Here is a tiny trained network, its code and every weight. The questions are about switching its units off for an input and a target symbol, where a switched-off unit gives its printed mean instead of its output.

import numpy as np


def w(rows, s, z=0):
    codes = np.array(rows[::2]) - 128.0
    scale = np.full(codes.shape[1], s)
    scale[-1] = z or s
    return codes * scale


def f(y):
    return np.maximum(y, 0)


def softmax(a):
    e = np.exp(a - a.max(-1, keepdims=True))
    return e / e.sum(-1, keepdims=True)


def log_softmax(a):
    a = a - a.max(-1, keepdims=True)
    return a - np.log(np.exp(a).sum(-1, keepdims=True))


def net(x, mask):
    ids = ['αβζθμπσφω'.index(c) for c in x.split()]
    T = len(ids)
    res = E[ids] + P[:T]
    r = res
    for j in range(3):
        rows = slice(3 * j, 3 * j + 3)
        q, k, v = (r @ M[0][rows].T for M in (Q, K, V))
        z = softmax(np.where(np.tri(T) > 0, q @ k.T / 3**0.5, -1e9)) @ v
        o = O[0][rows]
        res = res + np.where(mask[j], z, o[:, -1]) @ o[:, :-1]
    y = f(res @ A[0][:, :-1].T + A[0][:, -1])
    res = res + np.where(mask[3:27], y, B[0][:, -1]) @ B[0][:, :-1]
    return log_softmax(res[-1] @ U[:, :-1].T + U[:, -1])


Q, K, V, O, A, B = {}, {}, {}, {}, {}, {}
E = w([
[178,143,176,89,72,125,125,86,159,95],'α',
[92,171,179,159,42,124,116,75,89,193],'β',
[114,215,189,76,149,159,63,116,81,120],'ζ',
[180,73,147,218,120,135,54,68,100,224],'θ',
[192,97,139,114,101,27,167,192,158,160],'μ',
[79,106,174,17,138,154,115,50,205,198],'π',
[68,106,6,92,109,113,73,194,181,117],'σ',
[48,190,117,68,102,206,112,47,89,123],'φ',
[181,130,205,146,149,29,106,116,62,141],'ω',
],0.016)
P = w([
[134,130,135,51,152,167,198,193,74,97],'0',
[90,218,99,187,66,172,63,89,182,94],'1',
[133,140,121,102,101,88,114,97,212,104],'2',
[94,138,138,77,128,59,85,107,228,98],'3',
[247,45,133,154,118,139,131,100,137,142],'4',
[156,74,154,136,135,87,116,144,115,123],'5',
[75,94,202,134,149,118,86,124,109,121],'6',
[163,114,146,124,99,88,119,180,183,233],'7',
[138,116,145,108,117,108,84,120,117,161],'8',
[102,98,166,111,127,97,22,90,60,113],'9',
],0.013)
Q[0] = w([
[149,184,50,189,172,157,189,132,147,73],'head 1',
[151,146,220,88,26,56,75,71,124,203],'head 1',
[149,131,232,97,90,164,115,77,121,152],'head 1',
[176,103,164,113,137,140,81,98,92,68],'head 2',
[108,95,116,154,174,200,254,179,92,127],'head 2',
[162,180,208,146,108,179,140,195,153,177],'head 2',
[144,115,177,215,172,188,191,102,181,103],'head 3',
[65,111,218,112,113,142,66,108,50,83],'head 3',
[89,152,91,157,153,76,70,117,137,99],'head 3',
],0.0073)
K[0] = w([
[125,112,131,202,76,56,112,73,165,89],'head 1',
[150,98,131,81,142,192,194,148,37,126],'head 1',
[140,128,181,139,152,132,255,129,73,151],'head 1',
[63,158,173,144,114,116,77,186,140,131],'head 2',
[164,169,109,112,82,87,75,79,202,123],'head 2',
[203,139,67,124,111,146,124,113,141,112],'head 2',
[105,204,57,163,111,124,87,109,206,115],'head 3',
[74,123,231,153,133,93,76,132,183,98],'head 3',
[74,73,220,53,132,122,157,173,98,133],'head 3',
],0.0079)
V[0] = w([
[116,100,87,154,119,162,179,109,68,185],'head 1',
[129,172,175,145,103,70,167,231,99,106],'head 1',
[36,200,101,91,248,134,130,118,72,140],'head 1',
[81,169,100,119,2,91,188,105,150,201],'head 2',
[93,204,172,115,159,95,128,93,98,160],'head 2',
[90,147,222,102,92,116,121,50,134,123],'head 2',
[143,143,120,120,29,109,148,193,123,118],'head 3',
[202,159,122,78,131,82,148,123,141,61],'head 3',
[141,194,143,186,85,94,97,129,78,109],'head 3',
],0.0098)
O[0] = w([
[224,133,2,106,224,134,15,186,183,102,142],'head 1',
[33,131,82,89,238,129,181,113,69,191,114],'head 1',
[162,52,86,122,73,250,132,152,146,121,231],'head 1',
[87,169,229,128,211,152,24,177,162,151,186],'head 2',
[89,102,146,166,134,141,245,208,174,183,189],'head 2',
[116,152,147,185,128,114,176,191,162,144,254],'head 2',
[46,198,180,136,143,192,53,133,32,134,101],'head 3',
[37,191,154,162,13,150,159,71,7,190,111],'head 3',
[49,88,61,173,163,168,108,177,117,77,68],'head 3',
],0.0082,0.0096)
A[0] = w([
[139,160,148,99,123,90,100,160,120,169,76],'neuron 1',
[147,123,192,119,83,107,136,149,159,197,138],'neuron 2',
[137,78,72,91,61,188,162,114,117,146,57],'neuron 3',
[84,218,146,253,119,164,140,102,126,183,173],'neuron 4',
[172,104,71,175,176,106,124,162,104,83,30],'neuron 5',
[171,109,106,62,141,153,241,144,80,185,99],'neuron 6',
[120,143,180,148,96,28,96,78,136,135,144],'neuron 7',
[158,208,95,220,121,142,124,144,138,103,148],'neuron 8',
[152,112,144,81,163,156,128,130,124,170,183],'neuron 9',
[122,115,78,154,164,124,165,113,197,135,92],'neuron 10',
[101,123,105,99,97,110,151,66,191,111,94],'neuron 11',
[98,230,122,105,62,62,164,174,131,121,8],'neuron 12',
[180,124,113,128,17,97,105,122,196,129,149],'neuron 13',
[129,137,124,123,40,142,147,139,156,147,181],'neuron 14',
[113,157,171,121,219,94,165,151,97,140,210],'neuron 15',
[138,105,214,172,92,121,118,156,190,108,111],'neuron 16',
[172,72,170,154,76,160,92,96,74,183,121],'neuron 17',
[66,118,78,114,149,195,108,113,189,91,224],'neuron 18',
[72,188,70,117,192,17,147,77,163,134,151],'neuron 19',
[52,52,87,162,77,104,229,144,127,118,205],'neuron 20',
[81,158,181,154,136,113,78,127,175,127,214],'neuron 21',
[122,178,187,104,92,82,136,128,119,108,120],'neuron 22',
[77,200,118,164,77,122,121,136,130,36,27],'neuron 23',
[183,129,133,115,110,145,186,32,102,83,12],'neuron 24',
],0.0079,0.0016)
B[0] = w([
[75,157,135,182,228,151,149,121,138,92,160],'neuron 1',
[68,132,162,135,187,143,123,75,130,118,253],'neuron 2',
[155,100,114,38,157,57,149,128,127,135,174],'neuron 3',
[158,79,95,114,142,63,167,121,168,98,171],'neuron 4',
[84,172,169,108,79,76,93,133,116,148,137],'neuron 5',
[71,115,74,195,101,75,92,115,190,112,171],'neuron 6',
[174,81,123,61,138,151,154,115,136,121,167],'neuron 7',
[116,155,141,49,149,16,175,97,208,62,144],'neuron 8',
[164,136,151,153,141,90,85,113,155,90,181],'neuron 9',
[169,216,181,163,89,203,121,168,115,178,160],'neuron 10',
[78,143,125,139,61,181,109,166,58,105,168],'neuron 11',
[126,78,127,194,134,144,142,102,145,64,150],'neuron 12',
[168,155,131,180,89,106,138,84,77,121,247],'neuron 13',
[115,77,127,98,153,222,132,145,98,53,208],'neuron 14',
[153,110,87,211,98,153,114,92,217,142,169],'neuron 15',
[114,160,174,146,131,173,144,95,64,162,245],'neuron 16',
[139,145,76,43,231,140,160,164,128,158,187],'neuron 17',
[143,133,158,124,46,118,61,184,65,165,166],'neuron 18',
[175,27,80,132,84,190,121,173,84,94,162],'neuron 19',
[140,242,136,102,120,30,163,143,81,162,160],'neuron 20',
[160,175,122,113,187,130,146,194,75,76,188],'neuron 21',
[129,83,101,84,194,176,140,114,178,99,157],'neuron 22',
[106,113,78,169,192,108,170,84,253,140,136],'neuron 23',
[73,235,153,165,175,42,115,156,192,122,139],'neuron 24',
],0.0058,0.018)
U = w([
[168,141,166,143,184,147,209,56,254,143,105],'α',
[108,160,171,169,182,159,113,186,169,148,146],'β',
[136,137,117,96,134,149,198,163,149,169,3],'ζ',
[176,154,153,102,142,71,76,97,176,93,227],'θ',
[104,79,86,176,179,200,136,80,145,121,97],'μ',
[152,146,191,186,120,219,160,110,72,169,132],'π',
[120,142,142,75,208,150,100,99,70,128,109],'σ',
[186,59,114,141,88,162,130,171,179,105,189],'φ',
[112,179,120,196,92,145,155,90,169,200,165],'ω',
],0.0054,0.0017)

Each question gives the input, a string of symbols that net reads in full, and the target symbol t.
The units are the heads (3 rows each of Q, K, V and O) and the neurons (one row each of A and B). Each row of codes is followed by its name. A weight is (code - 128) times the scale printed after its matrix; where a second scale follows, it is the last column's (O, A, B and U).
mask holds one flag per unit, heads first, then neurons. A switched-off unit (its flag False) gives its mean, the last column of its rows in O or B, instead of its output. The means were averaged over made-up inputs and are rounded, as every weight is.
A unit's drop is (log p(t) with every unit on - log p(t) with that unit switched off) / (log p(t) with every unit on - log p(t) with every unit switched off).
The circuit of an input: a set's keep is (log p(t) with only the set's units on - log p(t) with every unit switched off) / (log p(t) with every unit on - log p(t) with every unit switched off). Starting from the 12 units with the biggest drops (on a tie, the unit counted first), units are removed one at a time, each time the one whose removal leaves the highest keep (on an exact tie, the one counted first), for as long as the keep stays at least 0.8.
units of the circuit, in order: the units of the circuit, biggest drop first
unit that matters most: the unit with the biggest drop
k most important neurons: the k neurons with the biggest drops, biggest first
drop when u is switched off: that unit's drop, to one decimal
input π β π β β π π π σ, target α: units of the circuit, in order => (head 3; neuron 18)
input π β β β β β μ β, target β: unit that matters most => head 3
input ζ σ π π, target ζ: units of the circuit, in order => (head 1; head 2; neuron 20)
input ζ σ μ, target ζ: units of the circuit, in order => (head 1; neuron 20; head 2)
input α ζ θ β π π ω, target α: units of the circuit, in order => (head 1; neuron 15; neuron 22)
input π π β π μ α ω μ, target σ: units of the circuit, in order => (head 2; head 3; neuron 17)
input π π θ β, target π: 2 most important neurons => (neuron 16; neuron 13)
input β μ σ, target β: units of the circuit, in order => (head 3; head 2)
input α π θ π ω ζ ζ ζ, target α: units of the circuit, in order => (head 1; neuron 4; neuron 15)
input θ π π π θ σ φ π, target θ: units of the circuit, in order => (head 2; head 1)
input π α φ β β β π μ, target π: units of the circuit, in order => (head 1; neuron 16; neuron 13)
input ω π ζ β, target ζ: units of the circuit, in order => (neuron 20; head 2; head 1)
input β ζ π α ω α π ω β ω, target β: units of the circuit, in order => (head 2; neuron 13)
input σ π π, target σ: most important neuron => (neuron 11)
input μ ζ β α β μ π, target μ: units of the circuit, in order => (head 1; neuron 19; neuron 15)
input φ ζ π σ β π ζ, target φ: units of the circuit, in order => (head 1; head 3)
input π π π β ω μ, target π: units of the circuit, in order => (head 1; neuron 16; head 3)
input θ α π β, target φ: 2 most important neurons => (neuron 19; neuron 2)
input β π μ θ θ ζ α β π θ, target β: units of the circuit, in order => (head 1; head 2; neuron 13; neuron 14)
input ω ω π π, target ω: unit that matters most => neuron 6
input θ β π φ, target φ: 3 most important neurons => (neuron 19; neuron 2; neuron 16)
input σ θ π β, target θ: 2 most important neurons => (neuron 16; neuron 24)
input μ θ β π π μ μ π π β, target μ: 2 most important neurons => (neuron 15; neuron 19)
input μ π π π π ω π π β α, target μ: 2 most important neurons => (neuron 19; neuron 15)
input ζ π π θ θ ζ, target ζ: 2 most important neurons => (neuron 20; neuron 3)
input π μ π π π β β π π, target π: drop when neuron 13 is switched off => 0.1
input μ π ω π θ π α π, target μ: drop when head 2 is switched off => 0.3
input θ β π π, target θ: unit that matters most => head 2
input φ α π θ β π, target φ: drop when head 2 is switched off => -0.1
input ζ β β σ β, target ζ: drop when neuron 3 is switched off => 0.2
